Below is a small trained network, with its code and all its weights. Each question gives an input and a class and asks what happens when units are switched off, that is, made to give their printed mean instead of their output.

import numpy as np


def w(rows, s, z=0):
    codes = np.array(rows[::2]) - 128.0
    scale = np.full(codes.shape[1], s)
    scale[-1] = z or s
    return codes * scale


def f(y):
    return y / 2 * (1 + np.tanh(0.7978845608 * (y + 0.044715 * y**3)))


def log_softmax(a):
    a = a - a.max(-1, keepdims=True)
    return a - np.log(np.exp(a).sum(-1, keepdims=True))


def net(x, mask):
    res = np.array(x, float).reshape(1, 8) / 4 @ E
    y = f(res @ A[0][:, :-1].T + A[0][:, -1])
    res = res + np.where(mask, y, B[0][:, -1]) @ B[0][:, :-1]
    return log_softmax(res[-1] @ U[:, :-1].T + U[:, -1])


A, B = {}, {}
E = w([
[142,200,173,81,160,113,159,125,38],'x0',
[130,127,132,135,138,108,133,127,131],'x1',
[138,133,175,235,208,165,251,164,157],'x2',
[128,128,124,131,133,131,124,132,125],'x3',
[254,64,112,104,172,90,131,104,63],'x4',
[50,47,135,43,94,158,200,45,153],'x5',
[134,124,134,126,159,106,141,116,149],'x6',
[121,116,125,112,153,148,129,106,153],'x7',
],0.0082)
A[0] = w([
[110,148,42,66,106,78,49,102,100,2],'neuron 1',
[116,146,142,75,115,70,63,115,154,52],'neuron 2',
[169,230,124,206,115,77,63,137,131,164],'neuron 3',
[27,162,195,126,126,114,83,175,159,55],'neuron 4',
[171,202,91,131,200,160,41,175,164,18],'neuron 5',
[122,199,254,55,171,138,124,126,63,37],'neuron 6',
],0.0081,0.0044)
B[0] = w([
[99,181,90,180,165,154,150,147,81,217],'neuron 1',
[114,129,88,201,125,159,168,92,121,175],'neuron 2',
[208,102,114,101,66,157,143,70,96,254],'neuron 3',
[132,106,139,60,210,47,113,156,84,201],'neuron 4',
[170,80,87,111,122,101,196,152,135,185],'neuron 5',
[59,61,139,184,79,162,104,190,249,199],'neuron 6',
],0.012,0.0066)
U = w([
[122,96,148,146,136,162,130,125,111,254],'0',
[98,184,108,254,175,178,228,116,102,34],'1',
[126,84,156,126,122,158,117,133,120,212],'2',
[126,70,123,64,74,141,204,111,140,35],'3',
[110,46,132,201,76,148,57,155,211,34],'4',
[131,131,162,147,117,130,132,84,143,172],'5',
[129,51,173,86,206,102,114,167,59,77],'6',
[143,187,148,136,116,151,137,80,170,152],'7',
],0.0094,0.0059)

Each question gives the input, the list of numbers given to net, and the class t.
The units are the neurons (one row each of A and B). Each row of codes is followed by its name. A weight is (code - 128) times the scale printed after its matrix; where a second scale follows, it is the last column's (A, B and U).
mask holds one flag per neuron, in row order. A switched-off neuron (its flag False) gives its mean, the last column of its row in B, instead of its output. The means were averaged over made-up inputs and are rounded, as every weight is.
A unit's drop is (log p(t) with every unit on - log p(t) with that unit switched off) / (log p(t) with every unit on - log p(t) with every unit switched off).
The circuit of an input: a set's keep is (log p(t) with only the set's units on - log p(t) with every unit switched off) / (log p(t) with every unit on - log p(t) with every unit switched off). Starting from all 6 units, units are removed one at a time, each time the one whose removal leaves the highest keep (on an exact tie, the one counted first), for as long as the keep stays at least 0.8.
circuit, biggest first: the units of the circuit, biggest drop first
unit that matters most: the unit with the biggest drop
k most important neurons: the k neurons with the biggest drops, biggest first
drop when u is switched off: that unit's drop, to one decimal
input [7,2,-4,1,6,-3,-3,-7], class 4: 2 most important neurons => neuron 6; neuron 4
input [2,1,-1,-6,-7,-8,-6,3], class 3: unit that matters most => neuron 3
input [-2,-4,4,4,-2,-2,2,-7], class 7: 2 most important neurons => neuron 1; neuron 6
input [-4,-6,-6,-5,-1,-2,0,4], class 1: circuit, biggest first => neuron 1; neuron 2
input [1,1,-8,2,-6,6,-7,7], class 1: circuit, biggest first => neuron 1; neuron 2
input [5,-1,6,-1,6,-3,8,6], class 2: circuit, biggest first => neuron 1; neuron 6
input [-5,-8,7,1,3,-8,7,0], class 3: 3 most important neurons => neuron 3; neuron 5; neuron 1
input [7,6,7,-1,3,-8,-3,-4], class 3: 2 most important neurons => neuron 3; neuron 5
input [-6,-3,1,-3,6,-7,1,-7], class 3: circuit, biggest first => neuron 3; neuron 5
input [-1,-3,-7,5,7,4,-2,7], class 1: 2 most important neurons => neuron 1; neuron 2
input [1,7,6,-6,-3,-5,0,-5], class 5: circuit, biggest first => neuron 3; neuron 1
input [-7,-3,1,-1,-7,2,7,4], class 2: 2 most important neurons => neuron 4; neuron 6
input [-7,-2,-4,2,-7,-6,7,-6], class 2: circuit, biggest first => neuron 4; neuron 3
input [-6,3,7,-8,-7,-4,-4,-3], class 0: unit that matters most => neuron 4
input [8,-1,7,-2,0,1,5,-7], class 4: 2 most important neurons => neuron 6; neuron 1
input [-5,2,-7,1,-8,0,-1,5], class 6: 2 most important neurons => neuron 4; neuron 6
input [-2,6,-1,-7,7,-8,-5,-3], class 3: drop when neuron 3 is switched off => 0.5
input [7,-5,5,-5,3,0,-6,-5], class 4: drop when neuron 3 is switched off => 0.0
input [7,-1,4,-6,-6,8,-8,-3], class 2: drop when neuron 6 is switched off => 0.3
input [0,7,-5,-4,-8,-8,-5,-1], class 3: drop when neuron 3 is switched off => 0.8
input [-4,1,-7,-5,4,-8,-4,7], class 3: circuit, biggest first => neuron 5
